Here is a tiny trained network, its code and every weight. The questions are about switching its units off for an input and a target symbol, where a switched-off unit gives its printed mean instead of its output.

import numpy as np


def w(rows, s, z=0):
    codes = np.array(rows[::2]) - 128.0
    scale = np.full(codes.shape[1], s)
    scale[-1] = z or s
    return codes * scale


def f(y):
    return y / 2 * (1 + np.tanh(0.7978845608 * (y + 0.044715 * y**3)))


def softmax(a):
    e = np.exp(a - a.max(-1, keepdims=True))
    return e / e.sum(-1, keepdims=True)


def log_softmax(a):
    a = a - a.max(-1, keepdims=True)
    return a - np.log(np.exp(a).sum(-1, keepdims=True))


def net(x, mask):
    ids = ['ΓΞΨαβδεζηθλμπστφ'.index(c) for c in x.split()]
    T = len(ids)
    res = E[ids] + P[:T]
    q, k, v = (res @ M[0].T for M in (Q, K, V))
    z = softmax(np.where(np.tri(T) > 0, q @ k.T / 2**0.5, -1e9)) @ v
    res = res + np.where(mask[0], z, O[0][:, -1]) @ O[0][:, :-1]
    y = f(res @ A[0][:, :-1].T + A[0][:, -1])
    res = res + np.where(mask[1:9], y, B[0][:, -1]) @ B[0][:, :-1]
    return log_softmax(res[-1] @ U[:, :-1].T + U[:, -1])


Q, K, V, O, A, B = {}, {}, {}, {}, {}, {}
E = w([
[93,132,155,96,39,190,83,187,81,85,34],'Γ',
[130,164,99,219,91,140,177,135,186,67,116],'Ξ',
[189,142,164,141,134,120,110,138,58,76,25],'Ψ',
[94,112,112,116,203,122,47,253,160,157,179],'α',
[222,110,114,142,69,202,150,40,111,125,56],'β',
[136,97,112,194,94,67,94,121,72,107,78],'δ',
[241,158,146,144,135,130,97,113,155,236,148],'ε',
[57,66,29,136,225,208,167,127,48,141,127],'ζ',
[216,89,151,218,121,51,120,162,13,73,81],'η',
[149,48,169,111,68,124,48,147,132,237,69],'θ',
[91,107,167,140,126,103,94,44,208,105,21],'λ',
[136,59,176,210,75,59,143,176,155,165,143],'μ',
[96,193,71,94,124,100,218,192,118,208,106],'π',
[119,135,159,138,205,191,183,51,170,133,67],'σ',
[246,161,70,130,116,214,76,121,154,156,107],'τ',
[122,80,184,209,109,173,147,153,126,150,179],'φ',
],0.013)
P = w([
[47,190,88,173,100,254,175,121,168,215,137],'0',
[170,98,163,172,81,165,144,113,108,154,105],'1',
[159,84,160,161,96,151,140,112,117,150,96],'2',
[164,85,147,168,112,125,130,126,129,145,90],'3',
[157,89,150,157,121,136,121,129,144,145,80],'4',
[147,89,149,170,131,121,132,138,145,146,81],'5',
[145,97,138,164,137,109,121,142,144,139,74],'6',
[142,92,140,173,146,106,116,151,161,138,67],'7',
[142,104,139,171,146,103,117,156,171,148,68],'8',
[135,99,138,171,159,92,119,156,154,152,57],'9',
[145,97,124,173,150,98,111,151,178,147,54],'10',
[135,102,126,171,164,102,110,166,168,151,45],'11',
[136,103,122,185,163,94,105,175,176,133,52],'12',
],0.0064)
Q[0] = w([
[112,164,107,15,142,90,98,58,80,90,254],'h1',
[116,145,88,142,176,153,116,212,135,198,62],'h1',
],0.0086)
K[0] = w([
[255,56,229,158,63,105,92,98,116,99,76],'h1',
[80,214,122,136,125,169,162,122,192,165,157],'h1',
],0.0091)
V[0] = w([
[45,106,56,26,224,121,232,202,31,201,235],'h1',
[120,52,216,138,205,208,3,105,81,85,243],'h1',
],0.0053)
O[0] = w([
[134,38,100,1,158,96,130,110,150,78,189,205],'h1',
[174,61,116,176,137,192,153,196,162,122,57,2],'h1',
],0.0095,0.0071)
A[0] = w([
[100,101,116,49,221,111,145,92,131,93,145,79],'n1',
[138,112,132,140,220,164,182,81,122,246,170,254],'n2',
[83,65,180,204,106,68,119,205,134,125,227,193],'n3',
[123,150,89,40,90,254,140,61,33,197,43,119],'n4',
[100,140,109,111,187,58,14,223,128,164,147,88],'n5',
[108,252,190,157,112,122,72,101,77,168,165,142],'n6',
[163,119,159,218,155,181,172,225,134,170,38,66],'n7',
[118,48,169,57,108,109,41,165,119,242,123,144],'n8',
],0.007,0.0044)
B[0] = w([
[197,115,156,198,89,178,149,191,114,156,158,254],'n1',
[146,96,130,129,19,66,58,160,195,2,76,220],'n2',
[150,140,117,94,53,147,135,101,122,168,17,212],'n3',
[145,108,135,151,210,21,209,174,195,207,97,169],'n4',
[164,197,130,148,113,171,192,88,143,53,64,155],'n5',
[98,97,56,45,171,190,70,56,68,172,197,224],'n6',
[141,144,229,19,193,216,183,129,105,77,194,186],'n7',
[98,212,163,216,212,131,67,162,135,108,161,197],'n8',
],0.0071,0.0067)
U = w([
[102,110,180,111,14,165,123,162,120,173,135,129],'Γ',
[56,111,39,148,130,99,61,38,97,138,49,193],'Ξ',
[238,144,133,109,178,133,184,92,156,225,148,58],'Ψ',
[131,32,38,230,146,89,74,199,136,77,125,157],'α',
[158,130,156,86,211,138,150,119,43,115,132,77],'β',
[60,139,129,41,125,82,169,211,119,190,158,122],'δ',
[112,147,191,238,178,107,101,187,142,204,186,79],'ε',
[229,93,48,83,170,208,57,192,153,195,207,2],'ζ',
[107,135,103,117,44,231,190,95,119,82,166,164],'η',
[32,103,207,109,218,132,134,45,216,115,126,46],'θ',
[50,111,176,29,232,163,142,161,83,140,153,96],'λ',
[175,129,123,187,111,114,130,132,21,112,99,97],'μ',
[146,145,144,41,100,17,69,137,142,105,200,153],'π',
[164,189,165,237,44,48,187,121,163,208,51,125],'σ',
[140,231,87,254,115,213,166,139,127,89,155,141],'τ',
[164,172,177,104,121,129,137,133,183,34,67,221],'φ',
],0.0061,0.0048)

Each question gives the input, a string of symbols that net reads in full, and the target symbol t.
The units are the heads (2 rows each of Q, K, V and O) and the neurons (one row each of A and B). Each row of codes is followed by its name. A weight is (code - 128) times the scale printed after its matrix; where a second scale follows, it is the last column's (O, A, B and U).
mask holds one flag per unit, heads first, then neurons. A switched-off unit (its flag False) gives its mean, the last column of its rows in O or B, instead of its output. The means were averaged over made-up inputs and are rounded, as every weight is.
A unit's drop is (log p(t) with every unit on - log p(t) with that unit switched off) / (log p(t) with every unit on - log p(t) with every unit switched off).
The circuit of an input: a set's keep is (log p(t) with only the set's units on - log p(t) with every unit switched off) / (log p(t) with every unit on - log p(t) with every unit switched off). Starting from all 9 units, units are removed one at a time, each time the one whose removal leaves the highest keep (on an exact tie, the one counted first), for as long as the keep stays at least 0.8.
units of the circuit, in order: the units of the circuit, biggest drop first
k most important neurons: the k neurons with the biggest drops, biggest first
drop of u: that unit's drop, to one decimal
input β ε Γ φ δ σ τ ζ φ, target α: units of the circuit, in order : h1; n7
input Ξ θ σ, target Ξ: 4 most important neurons : n6; n1; n2; n7
input ζ Ξ Γ Ξ β θ θ σ, target α: units of the circuit, in order : h1; n1; n2; n7
input τ Ξ π φ π Ψ α, target φ: 2 most important neurons : n5; n3
input Ξ π Ξ λ λ Ψ σ Ξ Ξ φ λ σ Ξ, target Ξ: 2 most important neurons : n1; n7
input Ξ β β β π τ ζ, target α: units of the circuit, in order : n2; n7
input β θ σ φ Ξ Γ, target λ: 4 most important neurons : n7; n6; n2; n1
input λ Ξ α δ α ε π Ξ Ξ μ π α, target τ: 3 most important neurons : n5; n8; n1
input Γ τ η λ Ξ θ, target ε: 2 most important neurons : n8; n4
input σ τ Ξ Ξ μ Ξ β, target σ: units of the circuit, in order : n4; h1
input φ β μ Ξ φ σ, target φ: units of the circuit, in order : n2; h1; n7
input τ π Ψ π σ, target π: units of the circuit, in order : h1; n2
input Ξ φ ζ Ξ ε λ Ξ Γ Ξ μ, target σ: units of the circuit, in order : n3; n6
input ζ σ σ Ξ φ λ Γ μ ζ φ τ λ λ, target α: 2 most important neurons : n1; n7
input θ Ξ ε σ σ Ξ φ σ α α λ Ξ φ, target φ: units of the circuit, in order : h1; n6; n7; n3
input ε φ σ, target φ: 3 most important neurons : n2; n7; n6
input ε Ψ φ λ π λ, target π: most important neuron : n3
input β π ε, target π: most important neuron : n2
input Ψ φ π Ξ π Ξ μ π σ δ σ τ, target π: drop of n1 : -0.1
input β σ π α τ Ξ δ Ξ φ ε φ ζ, target α: drop of n1 : 0.1
input π Ξ λ, target π: drop of h1 : 1.0
input β Ξ Ξ φ, target η: drop of n4 : 0.2
